Each row was made from one path, in order. Every step used is in the known rows, and no mark comes twice. Write each row's path.
Each row is shifted at random along 6 fixed directions that mean nothing.
Known rows
Z/Y/K/E/J/H: [ -99  158   56  -60   19  384  267  -24 -224 -109  101  113   93 -124
  172  121  305  170   74 -311   30  155 -185 -151  218 -237  145   -6
  227  160   79  177  112   78  166 -459 -128   38 -171 -314  300 -114
  137 -292 -299  105  305  118  120  206   64   35  -25 -144 -123   31]
P/Z/L/E/K/Y/F/H/V/T/M: [  20  200   70  -27  316  169  159 -238 -248 -153  -84  194    2 -476
  -60 -364  259 -286 -411  -80  142  -48 -108 -332  -54 -171   65 -239
  421  333  256  180   31  147 -145 -173  109   52  125 -206    9   46
 -412 -373 -462  450  -86  -51 -497   65  312  475   21 -164  -19   11]
E/Y/F/V/K/Z/L/T/M: [ -72  -35  346 -111  172  -31  140  -31 -168  -76  -66   57  129  -87
  148  -25  223  106   77 -406  156   51   -3 -182 -123  146   68   65
 -140  239  247 -128 -133  -39  -21    2   61   12  101  184  133   11
 -162 -246   46   83  187   58 -108  -70  -62  198 -353  113  114 -341]
Y/T/M/J/H: [ 218  -33 -318   74   24  268  233 -101   -4 -145  -43   23  -95 -336
  -54   43  -18 -338  320 -445  145   -5   28 -239    4 -118   86  -97
  332   38  -52   71  316 -191  144   43 -206 -150  252 -247  211  126
  113  -19   43  150  -59  101   80  207   99   56  -93    0 -172 -262]
T/M/J/H: [ 241  -50  -70   92 -205   72  119  -83   30 -134   96   36  -43   -1
   27    4 -148  -24  170  122   48  -79  138   29  -38   62   40   20
  -94 -238  -98  164  102 -200   61  110 -202 -170   12  -34  -25  -44
   49  153  197   10  101  115  431   -4   41 -170   40 -169 -145 -204]
T/V/K/Y: [ 228    5  -55   11  -69 -374  153   46   67   27  326   47 -166 -154
  -31  -84  -63   29  133    7   81 -172 -163  203  -93  -74    2  -90
 -133  -70  -52 -158  222  -36  168 -158 -164  -83 -328  -33  -77 -126
   85  -71  126 -255   51 -222   57  -18  162  176   41  209  118   89]
Y/T/M/F/H/Z/L/E/K: [  32   15   45  126   -6  324   44 -162 -314 -175   31  -95  104 -282
  231   -9  201  -75 -418  179 -137   41   50 -323  276  -98  -33  -80
  248   -5   45  432 -202 -189 -115   -7   37   38  225 -148  -50 -211
  -12 -128 -146  306  214  277   14  117  201   85  270 -363  -27 -179]
H/V/K/P: [ 153  -25 -190 -112 -104 -451   85   46  101   31  180   70 -106  -22
  109   76   -5  208  202   83  -22 -146    1  289  -46  -33  -45  141
 -210 -145  -87 -186  100  -31  100 -207  -68   39 -380   34 -152 -149
  160    2   10 -206  220 -160   91  -45  201   91   38  193   89   95]
M/J/Y/T/K/E: [ 147   -7  106   58  -75   18   27 -133 -202 -125  -40  -33   74 -131
  306  -23   81 -289 -434  237  -66 -154   42   57  181  -47 -181  127
   64  -43   82  157 -191 -137  -38  -25   54  -53  -31    0 -229  -52
 -153 -120  -11  227   70  131   -8 -141  176  117  174 -198   38 -102]
M/H/V/K/Z/Y/F/E/J: [  59   -7  247 -146   72  -79   90  -88 -109    2   78  105  -63 -230
  105   77  162   61 -157  -63  -29   30   86   28   60   19  -65   41
    9    4  149   62 -165  131  -32 -236   58   34 -150  -14 -123 -135
  -88 -182 -119  162  135   -4 -131 -217  100  238 -118 -140  -50    5]
E/J/H/Z/Y/T/M/F/V: [ -51 -251  175 -143   61  106  102   -5  -49  -37 -103    0  -86  113
  215  392  195  216  382 -554  256  177   40   18 -117  132   29  181
 -265   45   -9 -125  -14  -27  117  -60 -145  -19   61   86  298  -36
  111  -29  152   65  278  171  197  -37 -227 -139 -539  124  -43 -396]
T/K/Y/F/E/J/H: [  34  -70  122  -15  128  -63  132  -24  -14   27  258  110   90  -34
  234  -69  126   59   67 -223  126  -34 -144  155    9 -224   -4 -162
  -16  123   68 -294   13   77  129 -137   -7  -14 -192   59  -26  -13
  -84 -219  105 -131  149   39 -133  -21   29  412  -99   63  109   31]
L/M/H/Z: [ 131   15  -45  -53   38  122  141  -75  121  119 -136   96 -179  -39
 -117   86  -19   38  519 -563  332   80  144   29 -322   31  304   97
  -10   31  -11 -233  137 -116   64  -34  -80   21  185  -11  239  181
  -22   92   37  143  -39  -66  262  186  -55   55 -487   37 -384 -383]
L/T/M/F/V/H/Z/P: [ 201   64   -9   58   73  -31  -29 -163 -171   12  -55   57  225 -206
  231 -243   85 -144 -390  194  -19 -199  120  -34   32  -10  -31  -85
  239   61  150  216 -177   25 -148   84  130   30   48   70 -386 -204
 -226  -48 -143  374  122 -132 -232  -42  173  346  165 -110   -7 -163]
Y/K/E/J: [-111  144  -65 -135  -48   58  200  -47  -37 -119   21   32  228  -33
   77 -118   69 -100  -39  -35  -59 -111   70  -21  222  -71  -23  -46
  -23   -1  140  -39   99  -67   41 -231  198   24   57   31  -30   43
 -116 -148 -181  -80   74  135   78   -7   35  247  -47  -88  101 -181]
L/E/Y/T/F/V/K/Z: [ -46   35  320  -86   14 -299  -79  -18 -178   67  -71 -174  107  147
  201   95  194   54 -269  -39  184  -18 -152  200  127  110  -88  196
 -281  203  101 -237 -117 -296 -155  -39  265  184  225  231 -239   26
  -65  -98    2  -36  116  -49   81 -120  -54  -27 -133   45  235 -331]
T/M/F/V/H/Z/P/Y: [ 300  -43  254   28  232  -46   95 -123  -75  -26   81  108  -62 -346
   48  -14  164   40  164 -373  275  -65  -43 -177 -152  -14    9  -81
   67  116   79  -48  -69  -35  -41  119 -150  -77   35  -84   40  -51
  -31 -125  127  204   44  -65 -178  -51   20  173 -209   64  -33 -114]
T/V/K/Z/Y: [ 133  -10   24  -40 -132 -320  129   10  -18   30  236  115  -73  -62
  -21 -141 -109   58   27  138   76 -194  -39  244  -60   54  -59  -32
 -225  -94   40  -61   32   45   81 -161  -44  -34 -363  130 -168 -150
  -77  -59  -45 -197  150 -156   58 -146   11  190    1  172  122   23]
E/Y/J/H/Z: [  -9 -160  392  -93  169 -103   15  -91 -105   27 -157  123  187  167
  500   81  370  188 -142 -310  190   46 -151  119 -190  -48  -97  225
 -161  301  214 -147 -298  205    7 -129 -102  100 -244  196   38  -45
 -174 -353   42  291  410  130  -60   51  -33  130 -403  -26  253 -262]
F/V/T/K/P/Z/L: [ -27  -46 -115 -133  -75 -113  151  -36  -72  -43  -49  193 -111 -126
 -160  -19  -34   -7  131 -106   54  -80  215  132  -10  242  111   39
 -199   -5   98 -120  183    5  -48 -145  165    3 -106  177  -85  -44
 -177  -43  -86  -71   78 -271 -109 -252   63  166 -247  185  -36  -47]
V/T/K/Z/L/E/Y/F: [ 112  -16 -153   14  -47 -180  103    4  -66   20  326   77 -178  168
  302   20   52  116  112   24   56  -81 -419  259  -69 -209   13 -164
 -112   26   40 -186  105   44  113 -231  -17  166 -240   27 -147  -69
   89  -74 -141 -195  245  -54    3  107   31  181  202  221   57  134]
M/J/Y/K/P/Z: [  88  -12 -130  -30  -57  158  181  -91  -43 -153   -2   97  -49 -155
    8   83    1 -277   83 -157  -72  -65   70   -8  -24  -88   18  118
   39 -167  -26   98   68  -88  167 -142 -139 -120  -88 -163  179   35
   -1  -52  -73  123    2  220  215   -9   51   19   18  -25 -160 -101]
H/M/J/Y/F/V: [ 252 -141  296   35 -137 -105  -37  -67  -66  -40    2   36   28  -75
  418  164  121  144  -90    9  161  -53  204   30  -67   73 -160  235
 -100   -1   22   67 -425 -156 -170   92  -34  -13 -138  126 -149  -80
  -50  -37  128  121  250   75  147  -26   21  -23  -21 -184   20 -258]
F/H/M/J/Y/T/K/P/Z/L: [ -82 -203  101  -62  209  239  153  -30 -130  -49 -150  341 -238  -20
  233  305  247  422  375 -746  326  289  -15   47 -161   16  204   92
   -3  259  -15 -139 -100  263  -44 -187  -96   89 -306   56  340   16
  -64 -119  -30  173  335   43    2   60  -59  109 -495   84 -302 -172]
M/F/E/J/Y: [-157   11  252 -185  -47  265  276   51 -187  -70 -232   12  126  -22
   -5  156  192   51  130 -490  -80  123   64 -248  211  210    6  142
 -128  -29   77 -147   15 -230 -144  -84  240   26  403   90  217  166
  -81 -163  108  179    7  263   70 -290 -107   25 -431  -47  -68 -309]
K/Z/L/E/Y: [ -53  151 -197 -113   18   99  327   18 -151  -41   35   89 -287  -16
   45 -104  159   80  374 -304  236    3 -156  -47 -161 -276  182 -177
  108   72   -2  -44  279  109  146 -413    4   79 -193 -210  317  173
   48 -205 -249   21  103    5   95  205   92  128 -119   54 -154   52]
L/M/H/Z/P/Y/T/V/K/E: [ 342  -41 -122  -41   63 -324   88   -7  244  229  338  106 -439   76
  177  -71   33  100  579 -496  357  -51 -222  429 -345 -374  136 -225
   -1   21  -87 -550  279  113  179 -210  -79  181 -289  -47  -85   69
  104  190  -45 -235  -35 -349  -36  244 -103  296 -174  374 -179  -67]
J/Y/F/E/K/P: [ -86   30  130  -56   44  189  136   40 -179   95   66  181  230   62
  250  -25  294  152  -44 -337  -73   97  -78  -29  197 -217  -23  -27
  155  218  125 -135  -60   12    1 -256  131  189  -93  -49   69  -14
  -62 -306 -176   98  261  191  -10  100   64  217  -14  -67   29  -57]
Y/T/V/K/Z/L: [-164  -16 -237  -56 -280  139  184   38 -231  -98    2  256   -4  125
  262   -4   68  321  -70   97 -248   19   36   97  210   54  -62    0
  -74  -36   15  285 -111  149  -54 -389   34  155 -358  103  -37 -253
  -17  -49 -330   23  455  130  146 -112   52   89   88   71   26  -52]
V/K/P/Y: [ 272  -30  437  -21  614 -506   -8  -99 -139   82 -153  -56   14 -319
  -23   31  194 -223   80 -435  630 -232 -205   78 -245   72  -39  324
 -174  468  153 -584  -28 -134   82  315  195  -66  210   88  -79  162
 -264 -235  171  200 -112 -218 -459   30  101  491 -415  341  102 -139]
Y/K/Z/L/M/J/H/V/T: [-103   26 -455  -39 -140  379  281    9  -39 -180  303   58 -260 -105
   -2  179   62  122  401 -199 -115  101  -10 -110    8 -226  234 -155
   46 -233 -100  263  246  -14  253 -452 -222   -2 -190 -364  401 -110
  378    1 -267 -135  280  283  464  285   99  -62  179 -102 -305   14]
Z/L/E/J/H/V/M/F/T: [ -46  -87   62 -144 -172 -306  154    8  -82   44  106 -197 -252  401
  215 -119  175  256  198   48   76    8   19  214   46  -41  -26   -4
 -331 -115 -167 -469  332 -109   24 -209  287  160  -21  192  -90  118
  -34  126  169 -220  190  -28  -10  -46  -67   93 -149  115  113 -135]
F/T/M/H/V/K/P/Z/L/E: [ -62   17 -331  -77 -308   81  145  -77   23 -127   30  260 -163   54
  -37 -134 -187   88  163  158 -127   14  281  152  172  106  151  -57
  -31 -207   22  120  156   32 -142 -179  227  113 -201  135 -212 -111
 -115  186 -255 -138  138 -151  180 -195  -61   20   71    8 -206  -30]
L/T/K/Y/F/H/V/M: [  31   37 -417    8 -253    4  158   76  126  -40  250   98   67   71
   93  -46 -170   29  239  -37 -170   -3   55  198  -21 -102  199 -145
   88 -147  -30  -30  296  -72  158 -191  -35  -50 -117   32  -76  -93
  107  153  -46 -237  153  -66  285   61   79  114  237  143 -133  -91]
T/M/H/Z: [ 193  -73   -3   18  -17   12  104 -140   82   -1   49  217 -201  -61
   20    8  -63  165  417 -265  229   22   -9   91 -207    6  124  -23
  -52  -31  -51  -68    3   30   66  -25 -202   12 -159   44  103  -10
  -57   54   71   51  134   -1  226   37  -88   14 -269   -1 -221 -167]
L/E/J/H/Y/F: [ 167   37   47  -41 -105 -277    1   -9   15  111  192 -123  136  273
  437 -122  195  -76 -361  236  -16 -125  -85  298   87 -389 -158 -123
   51  -34  -13 -170  103   -6   12 -233  129  104 -110  -18 -372  -17
  -18 -106  -43  -41  151    4   15  148  124  191  199 -127  264  -87]
E/K/P/Z/Y/T/V/H/M/F: [  74   36  208   -4  -40 -151  -76  -81 -204    7  245   28  147  -11
  272  141   79  195 -387  423 -193  -85  -25  114  101  -22 -130  103
 -158 -109   94  312 -401  -40   32  -96  -21  144 -185   40 -276 -461
  -16   -9 -218   38  307   40  107   39   57   57  327 -120  131   23]
Z/L/M/J: [ 423  -71  343  172   94 -310  -17 -183 -301   44  165 -234 -188  -60
  501 -292  314  -20 -441  483  215 -277  -69   58 -146 -324 -119 -138
  -32  -23  -62  -92 -109    3    6   18   36    6 -157  -60 -276  -42
 -187 -165  177  233  153  -89 -339  200  335  425  160 -226  163   49]
L/M/J/H/Z/Y/T/K: [ 167   -1   86   19  134  151   42 -216  -71   67 -119  200  109  -50
  394 -226  169 -120 -240 -153  231 -157   63   99 -136 -167   28   -9
  179  165  193  -34 -256  220 -136  -60    9   67 -120   75 -218   -7
 -310 -102 -177  375  165  -57 -253   62   51  469 -181 -115  -59 -232]
T/K/Z/Y/F/E/J/H/V: [ -44 -221  357  -25  -77 -194  -57   -2 -169   33  255  -17   12  202
  318  216   72  376  -42  158  141   25  -47  365   60   65 -125   95
 -447  -45    4 -122 -343  -58   53  -97   22   84 -282  279 -131 -204
  -17  -59   59 -207  416  132  212 -198 -174   19  -77   -8  116  -70]
T/V/M/J/H/Z/L/E: [ 100  114 -130  -18   74   18  319  -34  -22  -72   28  -12 -305 -198
 -373 -132  -27 -148  262 -298  227  -88   31 -190 -106   55  132  -25
  124    5  -98  -35  382 -215    8  -57 -150  -89  111 -237  218  107
   45   29  101  136 -135  -82  117  -14  207  -34 -214   73 -124 -175]
Z/P/Y/T/M/J/H/V/K: [ 252  -40   24   27  214 -161  145  -59  -62  -59   26  -24  -94 -238
  -56  101  166  -92  300 -354  239    3  -74  -40  -99 -105   75  168
  171   79  -99  -98  190 -166  227   95 -186  -73  -45 -205  147  -13
  122  -27   39  120    8 -102  -86  193  120   32 -111  251  -86 -113]
M/H/Y/T: [  67   -3   20  -78 -122    8   86 -150    1  -38 -145  179   48 -149
  134    1   32  -75  -46 -134 -127  100  233   68   22   46   12  140
  161  -34   78   58 -110  109   49 -215   58   15 -161  135 -109  -29
 -227 -112  -76  194  168   32  -40  -49   30  173 -179 -155 -140 -149]
V/H/Y/T/K/E: [  82   92 -232 -157  -56 -310  156  -27  271   73   81  156   37  123
   83 -223 -135   -4  416 -357  122   45   54  283  -52 -135 -108  -69
   91  137   47 -502  441  123  177 -302  130  118 -135  178 -282  199
  -87   13  -50 -260   61 -165 -122   60   25  273  -91  257  100   19]
Y/T/F/H: [ 381 -227  -40   84  -83 -348  -61  -76   67   56  141 -298  182 -247
  -28  -44 -138 -507  -14   21  112  -99  185   82   36    1 -216 -151
   22  -67  -38 -342  264 -426  200  348  131 -233  466  191 -279  193
  -32  -42  371 -209 -132   58 -133   23  -10  222   61   75  209 -294]
V/M/H/Y/F/T/K/Z/L/E/J: [ 356   28  245   64  142 -216   -4 -115  -85  -42  294 -106 -114  -93
  248 -185   55 -190 -166  152  213 -168   42  -27  -69 -178 -121  -95
   64    6  137  -33  -47  -44  -47   48  153   32   68  -79 -373   -8
 -124  -16   -8   91   43  -10 -170   41   87  272  216 -103   63  -21]
J/H/Z/P: [ 216  -89  -91   26   55 -103  -55 -139   -6   92   94  -55  161 -154
   74 -105   88 -203 -149  221   94  -51  237  126  -19 -221  -58   37
  195  -70  -12   53   33    7  192   19   63    4 -112  -64 -217 -132
  -80 -160  -82  177  203   77  -17  279  249  214  126 -269  -97  -24]
Y/T/V/M/H: [ 303 -133  -83   58 -332 -286  -65    8 -114   91  308  184  -23  240
  626  -40   72  276 -317  385 -235 -161  -79  415  129 -188 -299 -171
  -75 -101   14  135 -212  227  -54 -278  -16  216 -531  149 -533 -354
  -13   31 -181  -75  481  -57    1  -59   48  186  338   45  242   41]
Z/P/Y/F/T: [ 173  -73   40  -63  -77 -222  171   58   -9   54  -36   78  136   92
   24   68   80   84  412 -283   89   33  102  122 -100  -40   28  145
   12   -8  -49 -270  130 -137  196   62   54    2  -96  106   74   99
   13  -48    6  -80   85  -61   19   87 -122   71 -175  366  -13 -167]
V/K/P/Z/Y/T: [ -18  103    6 -126  308   -9  187  -74 -125  -83 -252   98   92 -307
 -321  -21  -25 -276  288 -441  323  -66   84 -115  -50  212   77  337
  -48  256  121 -209  159 -166   82  100  219  -51  325   12  121  165
 -218  -76 -193  201 -129  -14 -151  -38    5  278 -307  273 -166 -185]
L/T/V/H: [ -70   73 -415 -134 -151  -70  255   61  105  129 -132  290  -14  203
  -65  -75 -104  159  367 -422  -29    5  -37  256 -119   78  200  -79
   56   91   -8 -233  402  141   89 -315  -38   83 -160  173   29   24
  -64   78  -84  -32  124 -268  116  -19    0  165 -294  366  -90 -221]

Which path is each row?
[-253   -2   -3  -81  -89  178  107  -62 -111  -46  -84   34  116  129
 -167  -57    7   32  311 -266   44  130  308   14   78  207  150  293
 -210   45  -25 -174  122 -294  163  -69  183   13  130  145  259   95
 -179  100  -84  -43  175  252  335   45 -146  -60 -209   15 -200 -367]  J/Y/K/P/Z/L/M
[ 337 -178    6   17 -174 -293   27    1   88    6  481  122 -263  194
  384   -3  -25  269  270   77   81  -97 -179  441  -63 -239 -182 -187
 -239 -198 -171 -209   38   68   62 -122 -131   99 -456   28 -286 -135
  160  205   37 -309  225  -43  176  -81 -128   23  211  123   28  105]  T/M/J/H/V/K/P/Z/Y/F/E
[ 238  -87  555  109  217 -194 -213  -46 -283  100   31 -259 -171 -112
  153  390  253  247 -160  -69  376   72  -39   63  -45  194    6  258
 -240  171  -19  -15 -371 -439 -142  239   23   84  327  -21 -108 -136
  136   64  161  234  105  -70  174  -16   72 -172 -147 -106 -132 -334]  L/M/H/V/K/Z/P/Y/T/F/E
[  77 -140  -32  -49 -187 -123  -16   14   36  -20  251  180  166  140
  135   51  -65  188  -37  111 -185    5  111  245   45  116 -140  -88
 -230 -192    4  -13  -81  -39  -19  -46  -46  -71 -144  200 -191 -125
   34   32   79 -174  277  196  198 -314  -88  -27  141   74   90  -71]  T/F/H/V/M/J/Y/K/P/Z
[ -65 -112  251 -101  223 -191   67 -113 -165   51 -239 -132 -251   48
   55  199  190    1  155 -460  325   43  -86  132  -78  155  -77  347
 -206  219  -91 -409  -38 -215   61    2   46  114   82  145  149  156
  -55    7  184  154    3   17  -32 -110  -69   -1 -447  210   -1 -317]  M/J/Y/T/V/H/Z/L/E/K/P
[  -2   80  -91  -16    3 -185  282  -20 -136  -63  170 -196 -192 -100
  -84 -345   85 -115  117   19   18  -65  -62  -85    4 -115  115 -202
   75    1 -100 -255  466 -184  188 -134  139  -37   69  -42   73   77
  -75  -43  120  -93  -46 -110 -172  110  217  300   39  116   18  -60]  Z/L/T/V/K/E/Y/F
[ 294    1   20  -58  175 -453   66 -175  110  -46   48 -169  -38 -584
 -240 -237 -115 -511  137 -131  407 -254  150  -78 -138   91  -95   76
   54   98  121 -305  187 -277  101  201   67 -187  207   62 -182  175
 -155  -97   81  -76 -217 -227 -327  -40  132  340 -141  119  150 -176]  H/V/K/Z/Y/T/M
[-132 -186  139 -105  -46   21  119   89 -233    4 -136  185   74  116
  126  251  149  382  141 -269   -4  121  109   28   71  255  -67  123
 -248  139   51 -121 -256  -74 -125  -18  207  134    6  281  107  -43
  -47 -132  -69   44  300  165   41 -238 -201  126 -288  250  -22 -252]  Y/F/T/V/K/P/Z/L
[-103  -68  289 -126   75  110  177   75 -299   75   34   75 -140   79
  409  311  434  496   76 -448  -48  119 -460    9   98 -134   39  -81
 -207   36   24 -218 -207  104 -111 -366  137  338  -48   45  173  -79
   82 -257  -46   89  297  136  -54  -56 -116  235 -269   30  -46  -23]  M/F/E/K/Z/L/T
[ -97 -155   22  -50   26   95   -3  -48 -120   64  213   40 -185   83
  389  178  355  417   68 -182   61  207 -138  181   37 -243   49  -65
  -65   62  -72  -51  -72  157   78 -364    0  251 -296  -48   65 -251
  140  -98 -105    2  485  132  107  195   30   78  -27 -162 -134   -4]  J/H/Z/L/E/K/Y/T/M/F/V
[ -49  -83 -180   55 -364  298   47   69  -88 -164  248   -1   -6   19
  113  234  -57  147  178   -4 -225  231  169  -36  237   67   45  104
  -78 -213  -59  322   72 -300  125 -157  -93  -41    5 -104  113 -213
  276  136  -83 -152  360  355  629   51    2 -388  330 -151 -228 -167]  J/Y/T/M/F/H/V/K/Z
[ -39   53 -167  -98  -16  -40  185  -34 -187 -115 -254   75 -142   41
 -210  -17 -101  -26  368  -76  152  -72  264   71 -118  263   80  217
 -151  -15 -141  -35  122 -230   63   87  168  -50   94   89  145  127
 -151  207  -82  164  -58  -23  180 -163  -31  -66 -214  205 -270 -208]  K/P/Z/L/T/M/J
[  42   73   56  -33   54 -140   -9 -136 -123   25  190  -57   43   62
  244 -305   66   55 -244  323  -30  -22  203   81   96 -165 -220  -88
   60   22   53  -16    3   37  -18 -136  262  176  -56   34 -441 -125
 -126  -12 -145   93  194   56 -163  -10  277  255  306 -160  102  139]  V/H/Z/L/M/F/E/Y/T/K/P
[  41  -51  -42 -116 -299  148  117 -103    2 -145  -64  308  153  -69
   -8  -67 -123  -92   59  -22  -75   66  266   52  -24  137  -72   32
   11  -87  139  151  -55   32  -33 -114   56  -25  -38  171  -70    7
 -266   -6 -364   55  113  115  101 -225 -219   31  -41   19 -116 -190]  P/Z/Y/F/T/M/J/H/V
[ 138  -15  267  -65  236 -121   90 -135 -133  -77   29  -42 -237 -275
  -58 -172  156 -175   21 -189  317  -14    6 -109 -210  -52  -20  -92
  -42  144   60 -213  112  -79   -4  -25  150   16  245  -60   42  167
 -275 -104 -111  168 -177  -29 -286  -23   84  323 -199   32  -47 -127]  P/Z/L/M/H/V/K/Y/F/E/J
[ 272  -46  -77  141   55   -5   24  -46  -97  -19  129  -13  -97  -64
  319   31  136  -41  -38  -64  103  -57 -214  106  -61 -289   35 -160
  263   40  -93   54   13  -75   18   14  -91   70  -67 -167 -115 -117
  107   25  -60  179   97  -70   65  188  136   77  209    6 -112 -114]  L/T/M/J/H/Z/P/Y/F/E
[  82  -48  108  100  136  -46   20 -142 -217 -183  -65  -40  -74 -295
  228   89  188  -53 -128  -74  129   57  -50  -90    7  -84  -31  177
  163  135  -71   82 -216 -134   68  -80  -86   25 -135  -60   67  -88
  -67 -225  -39  233  213   83 -127  145  189   69  -22  -57   18  -53]  H/Y/T/K/P/Z/L
[  34   91  -37  -17   69  129  344  -38 -162  -48  239 -125 -261  -96
   35 -271  251   38  303 -247   40    2  -34 -240  -11 -323  214 -261
  115  -83 -132 -227  390 -104  146 -231   58   23   38 -259  270  117
   62  -67   81  -16   19   43 -124  250  173  293  -43  -39 -118   18]  Z/L/M/F/E/Y/K/P
[ -76   -1 -120 -128   33  207  213   -9    4  -12  142  248   -9  -16
  108  237  114  173  304 -370  -55   70 -128   15  -63 -183  193   18
   -9  -59   77   50  -17  137  153 -296 -145  122 -213 -118  250 -192
  121  -70 -251  -14  225   61  165  214 -138  111  -77   88 -133  -18]  E/K/P/Z/Y/J/H/M/F/T
[  66  -62   55 -107 -106 -357   27  -53  -64   55  152  105 -105   27
  217 -137   79   53 -164  124   69 -171    2  335   -2   19  -17 -102
 -247   12  175 -216   44  147  -95 -247  213  131 -334  267 -393 -116
 -195 -126  -84 -207  206 -355 -229 -202   58  294  -68  112  216   37]  F/V/T/K/Z/L/E/Y
[ 100   32   81  -65    2 -226   44 -117  -43  -66   -6 -111   32  211
   83 -268  -92 -193   19  147  184 -192  265  132  -16  150 -159  236
 -205  -24   51 -212   51 -219  -74  183  332   57  205  222 -381  125
 -249  255   37   42   31   59   20 -158  -18   99   12   31   50 -271]  V/M/J/H/Z/L/E/Y/T/K/P
[ 221 -264   59  -31 -100 -174   21   -3  190   25  174    7 -135  -25
  152  192  -75   49  419 -347  299  104  211  250 -219  -41   40   -2
 -174 -107  -45 -318  110  -23  144   19    1  -85 -161  176  -14  123
   36   50  209 -313  137   13  250  133 -141   51 -184  -12 -131 -236]  F/H/M/J/Y/K/Z
